The same points and some others measured another way (B), then each row and its match in B:
B (72 x 19):
[[-219  392 -198    6 -235  -62  -49  158  -72  -39   51 -246   79 -134
  -182 -227 -365  261 -150]
 [  94  -98 -114  164  181  166  -11   82 -171 -264   21   85  -90 -328
    -5    0  -91    2  172]
 [-151  186   52 -102  -23 -155  -57   21  -46  109    6 -218   83    7
  -120  -79 -163  124 -178]
 [  81  -33  253 -137  200   92   11  -75  -60   66  -34 -258  193   17
  -158  -22  -71  -32   -6]
 [-388 -158 -212   74  -57  -67 -204 -118 -139  -26  -15  198 -146 -144
   -96   -4  -77  284  -92]
 [ 127 -253   -1  217   57  237  -79 -145 -119 -210  180  143  -55  -61
    81  109   -2  -54  267]
 [-100  -44  -21  119 -278   79 -188 -104   30 -153  308 -192 -103  166
   159  -15 -155    8  123]
 [ 360   31   72   96  170  456  109  108 -129 -268   54 -238  190 -238
  -140 -112 -207 -118  296]
 [ -16  108   28  221   86   49  179 -370 -127 -135  124  122  161  -38
   -85  169 -107  299  174]
 [ 119  118  -31  -35  221   55   21  258 -168  -50 -110 -114   71 -326
  -174 -131 -155  -27  -43]
 [ 206  885  -44   47  -77 -473  209  161 -255  511   14  328  542    9
  -400  -12 -127  238 -377]
 [  38  -72  167 -303  213  159 -137  322  -40    7 -174 -551   41 -193
  -179 -278 -186 -190 -120]
 [   3   39  -19   24  185   14   19   83 -123 -119  -36  -91  -17 -244
   -68  -38 -126   49   13]
 [-447 -733  143   78  129  175 -202 -557  119 -484  187 -321 -478   72
   389  216   -3   99  333]
 [ 285  247   31  130  -74   62   22   64 -126   46  185   59  228   31
   -85   -8 -105  -56   73]
 [ 187  362   20   79 -219  -64  -41  138  -56   69  250 -124  157  123
     7  -68 -163  -71  -17]
 [-248 -818  205  118 -117  359 -353 -525  162 -414  387 -307 -415  328
   452  189   42 -123  436]
 [ -62   39  168 -261  141  -63 -110  244   17   -2  -67 -572  -48  -89
   -23 -183 -177 -127 -150]
 [-123  216  -77  -26   19    4   13  109  -92  -91  -38 -251   52 -214
  -159 -151 -266  175  -65]
 [ 187  500 -304  118   54  100  125  485 -251 -160  -91  -44  151 -542
  -287 -277 -361  108  -31]
 [ 152  -68   22  135  -77  197 -103  -51 -101  -58  190   46   79   45
   -17   14  -64  -69  157]
 [-109   43   24  -69   88   46  -31   16  -82  -39  -56 -221   59 -139
  -155 -101 -175  107  -51]
 [-238 -271  -20   23  -37 -191 -287 -128  -81  117   91  214 -182   89
    78  110   93   33 -115]
 [ -40   42 -260   35  155   86  -69  368 -195 -204 -143  -48 -129 -519
  -135 -199 -217   51  -38]
 [ -12  349  -59    8   43 -195   41  216  -76  -65   34 -214  -17 -192
    -4  -90 -215   60 -102]
 [-216 -106  144  -36   52  -41  -54 -294   -9  -13   68 -169    2  105
   -11   80  -67  160    1]
 [  57  256  -66   58  -36  153   57   23 -175   32   -8   -3  297 -142
  -332 -125 -234  189   -4]
 [ -13  125  -64  -29   96   83   -9  219  -96 -164  -46 -290  -11 -285
  -100 -172 -246   33   -6]
 [ 215   -9  -37  215   41  204   14   -7 -134 -203  169   62   38 -128
    17   33  -94  -44  233]
 [-325 -220  -24   82 -129  -29 -199 -321  -38  -24  141   77  -99  128
    32   95  -34  209   13]
 [ 162   64  -17   46  205   99   32  168 -157 -118  -30  -56   45 -279
   -93  -62 -120  -39   56]
 [ 301 -142   52   90  127  169 -102   63 -201   80   50  272  138  -75
  -125   37   66 -173   83]
 [ 286  389  118   85  110    5  219   27 -105  -44  105 -147  265  -65
   -93   13 -175   17   82]
 [-114 -405  -50  183 -124  273 -240 -195  -15 -314  257  -45 -240   33
   198   51  -63  -24  281]
 [-294 -150   94  -57  -80  -54 -182 -218   28  -13  112 -227  -92  146
    51   20  -93  118  -42]
 [  18   37   12  -18  209   23   22   86 -129  -83  -68 -119   28 -238
  -111  -54 -128   40   -9]
 [-447 -375   97  -61   86  -32 -178 -291   64 -219   53 -342 -312   20
   170   62  -82  143   38]
 [-318 -122   21  -15  -40 -233 -192 -196  -53  110   69   66 -112  109
    35   93    9  156 -145]
 [-400 -587  370 -227   38   44 -311 -390  206 -122  143 -616 -302  334
   278   76   -3  -78   61]
 [-267   27  -79   37 -159  -79 -146 -116  -60   14   96  -19  -26   33
   -52  -22 -137  212  -74]
 [-206  -72  -27    0  -23  -66 -152 -116 -105   84   18   67    4    0
  -109    7  -55  151  -95]
 [  64  -33  -44  135 -105  111 -125  -28 -111  -29  169   99   33   12
   -23    4  -69   -7   90]
 [  63 -326  129  119  -17  221 -161 -169    8 -221  256 -136 -139  112
   212   89  -15 -157  267]
 [ 131   46 -110  177 -145  213  -92   41 -144  -74  171  105  100  -58
   -97  -58 -137    6  135]
 [  97   97  269  -10   32  -81   31 -273  -69  235  130   30  287  261
  -115  142   21   48  -26]
 [-157   67  -25  -42   92  -47  -31   15  -99  -22  -57 -128   12 -166
  -132  -68 -158  155  -86]
 [-245   34 -116  141 -179  -58 -103 -231  -99    1  148  145   21   48
   -70   54 -108  285  -13]
 [ 409  370   44  -87  432 -124  157  397 -332  310 -285  237  386 -389
  -433  -82  -17  -76 -237]
 [-205  -92  -35   15  -36  -65 -159 -121 -108   80   33   99  -10    1
   -96   18  -49  151  -89]
 [  37  -34    4   56  -63   99 -117  -41 -123   56  101   79  105   22
  -114  -18  -62   15   19]
 [   9  163  -35   -4 -122   82  -78   70 -110   79   52  -72  189  -25
  -216 -134 -186   79  -58]
 [ 233 -107   15  141  182  255   17   35 -147 -205   65   16   29 -207
   -28   16  -72  -91  223]
 [  -1 -325  115 -122  339  198 -103   37 -127  -65 -173 -133  -14 -246
  -162  -63  -27  -69   22]
 [  98 -375 -185  284  136  427  -87  -60 -223 -337   51  306  -98 -340
   -49   37  -38   20  332]
 [   9   24 -107  164 -142   -4 -134    0 -122  -12  178  175   -9   -2
     5   17  -58   32   30]
 [  39   99 -139  156 -197  124 -114   39 -128  -40  167   97   83  -34
   -97  -74 -154   61   63]
 [ 304  136  107   15   -2  118  -44  231  -46  -77  173 -275   65  -14
    49  -96 -139 -249   93]
 [-131 -171  -32  119 -119   35 -180 -198  -86  -12  161  144  -39   84
     9   68  -23   97   57]
 [ 142 -137   19  153  -42  146 -123  -75 -110  -62  198  130   13   41
    41   70   -7  -89  164]
 [ 285  408 -261  217  -33  -71   29  333 -307  109   41  434  203 -290
  -224  -73 -109   34  -77]
 [ -73   56  -73   82 -148   40 -119  -33  -99    0  121   27   53    7
   -85  -42 -130  106   -3]
 [-135  269  -97   78  -22 -115   52  -70 -145   29   24   65  141 -111
  -186  -15 -179  291  -90]
 [  -8  -45 -110  152 -119   78 -141  -34 -135  -30  145  178    3  -29
   -43    9  -69   55   61]
 [-275 -534  -74  207  147 -285 -270 -331 -145   -5  119  619 -392    8
   267  368  302   69   10]
 [-119 -121   27   14  -58    4 -163 -161  -94   95   82   92   49   84
   -90   34  -17   97  -41]
 [-299  -60 -173   36   -4   17 -123  -45 -136  -75  -61   39  -60 -217
  -160  -78 -160  267  -69]
 [-414 -634  227   24 -177  202 -317 -599  184 -273  332 -378 -309  401
   331  158  -19   47  269]
 [ 271   27 -116  209    8  231  -34   99 -229  -61   99  276  141 -180
  -144  -15  -68  -45  154]
 [-202 -293  265  -32  141    6  -53 -447   22  -50   94 -171  -32  175
    67  183   21  110   88]
 [ -26 -241   33   73  -96  121 -224  -77  -32  -93  197  -53 -115   87
   108   19  -32  -86  116]
 [-165    5 -104   97 -168  -70 -166  -78  -89   19  143  101  -41   36
   -13   14  -83  128  -42]
 [ -49 -360  171    1   83  146 -162 -299  -89   73   56   98   62  127
   -85  114   74   15   68]]
Rows of B count from 0, top down.

[ 102  111  -70  161  -41  -19  -92   75  -78 -122   -8   46  -81   66
   -9 -155   50   18  -12   41  -60   -3  -61   -2  -11]
35
[ 150   -5   68   56 -359  -41  -36 -157  -28   74  -83   76  -91  131
  -60   15   42  226  112  -48  -14  207 -114 -109  -50]
56
[-156  191  -22 -193   -8    0  -97  157  191   20 -261 -212 -101 -234
    7  -47 -127  210 -126   -6   31 -280    6  -88  150]
71
[  95  179   64 -120 -319   63 -197 -156  103  216 -171  -62   82  -23
   32  238  -44  233   63   50   18   61  -14 -298   49]
55
[ -94   87  -31 -157  -20  -31  -37  101  144  -32 -178 -165 -126 -274
  -12  -60 -159  177  -84   40  -15 -176   19  -36  127]
44
[ 172  295  -62  -43 -131   51 -264   10  153  128 -101 -239  -79 -174
   45  164  -44  201  -82  173   63 -156  -20 -250  -14]
10
[  57  -58  -54   65  -67  -65   21   -1  -75 -168    7   80  -66  -89
  -21 -139  -81   10   27   87 -138  105    4   50   43]
8
[ 408  -52   63  255 -178   47 -115 -198 -264  -11  158   18 -213   83
  -36   18  -83  173  145  169   78  249  -62  -35  -47]
12
[ 409  202  135  154  -92  263 -413 -202 -284  178   87 -110   -9   77
  101  278 -172  208  128  288  203   99   37 -269  123]
61
[ 479   -9  103   17 -263   93 -229 -323 -114  172  104 -231 -228 -243
   24  332 -302  339  104  367  161  197   23 -210   38]
34
[ -84  136 -111  -16   83  -46  -50  212   87 -151 -119  -93 -114 -174
   -6 -192  -53   46 -123   39  -69 -218   -6   29   69]
68
[-345  127  -50 -164  -91  -59  111  140  275  -27 -295   79  150   -9
  -65 -163   89   35    5 -272 -179 -152   13  -71   32]
16
[-222  162 -157    2  113 -102   -6  334  102 -240 -184   -3  -74  -81
  -11 -351   56  -31 -174  -75 -144 -268  -50   99   72]
52
[-184  125  -59  -71 -202 -110   61  110  226  -11 -251   62    9   60
  -74 -161  154  101  -23 -228 -129  -80  -94  -67  -49]
42
[-390   87 -156  -52  -88 -179  206  238  260 -195 -256  247  165   98
  -90 -370  251 -129  -28 -336 -335  -96  -53   48  -56]
28
[ 255   78   83  173   35  197 -216 -117 -276   12  111   -4   12   36
   53   83 -169   74  142  195   76   89   85 -108  120]
45
[-564  274 -138 -204  231   40  -53  355  143 -210 -316  189  474  -57
  101 -241   27 -276  -99 -138 -334 -304  162  -46  299]
26
[ -78   57   94  -48 -124  115    0 -123   18   86 -104  134  242   87
  -18   63  -36   50  204 -119  -84   90  102 -171   72]
15
[  24  200   71  -73 -209   89 -155  -69   86  177 -185  -56   51   49
    3  124   -8  220   63  -50   50  -29  -21 -240   49]
41
[ 574 -113  277   78 -297  243 -184 -551 -250  315  192 -163 -146  -99
   -9  471 -377  403  341  303  263  373  100 -280   45]
70
[  57   40   29   46 -320  -94 -156   -5 -161  -58 -164  158  -76  191
   19 -122   63  159  -22    5  -61  185 -180  -31   97]
7
[-280  192 -116  -46  -72  -54  112  148  301  -36 -216  130  201   80
  -77 -181  215  -68   30 -292 -227 -148    2  -97  -95]
59
[-257  298 -193 -206    6  -57  -31  227  411  -33 -254 -117  131 -266
   12  -53   46  -24 -143  -46 -197 -324   59 -144    6]
29
[ 148 -115  227  -36 -232  132  -32 -305 -152  158  -25   25  -15   10
  -37  168 -235  285  255   19   97  251   61 -141  129]
20
[-232  203 -302  -14   23 -213   42  344  278 -284 -171   69   39 -139
  -14 -335  187 -182 -209  -52 -332 -230  -52   59  -68]
17
[  63   -2  -81  -28 -408 -238   59  -21  191  -28 -164   17 -220  -32
  -97 -113  124  215  -55  -67 -112  107 -197  -35 -141]
53
[  89  113  153  127  218  360 -210 -118 -320   35  102   72  276   79
   85  118 -243  -42  254  120   59   35  246 -153  254]
65
[ -29  163  -17 -109 -242  -28  -54   -9  226  114 -209  -73  -13  -52
  -39   45   46  198   -2  -78  -31  -66  -53 -183  -37]
69
[-368  140  -80 -167  -51 -123  139  250  336  -68 -332  -11  -21  -67
  -96 -268  101   98  -91 -301 -132 -267  -53   -1    9]
31
[ 301   -9  214   -9 -187  211 -152 -328 -126  243   39 -140  -69  -83
   -7  307 -285  336  234  151  197  166   91 -233   99]
57
[ 289 -165  212  114 -292   67   13 -319 -203  116   51   36 -191  105
  -96   83 -150  324  265    1  129  319  -38  -71    3]
5
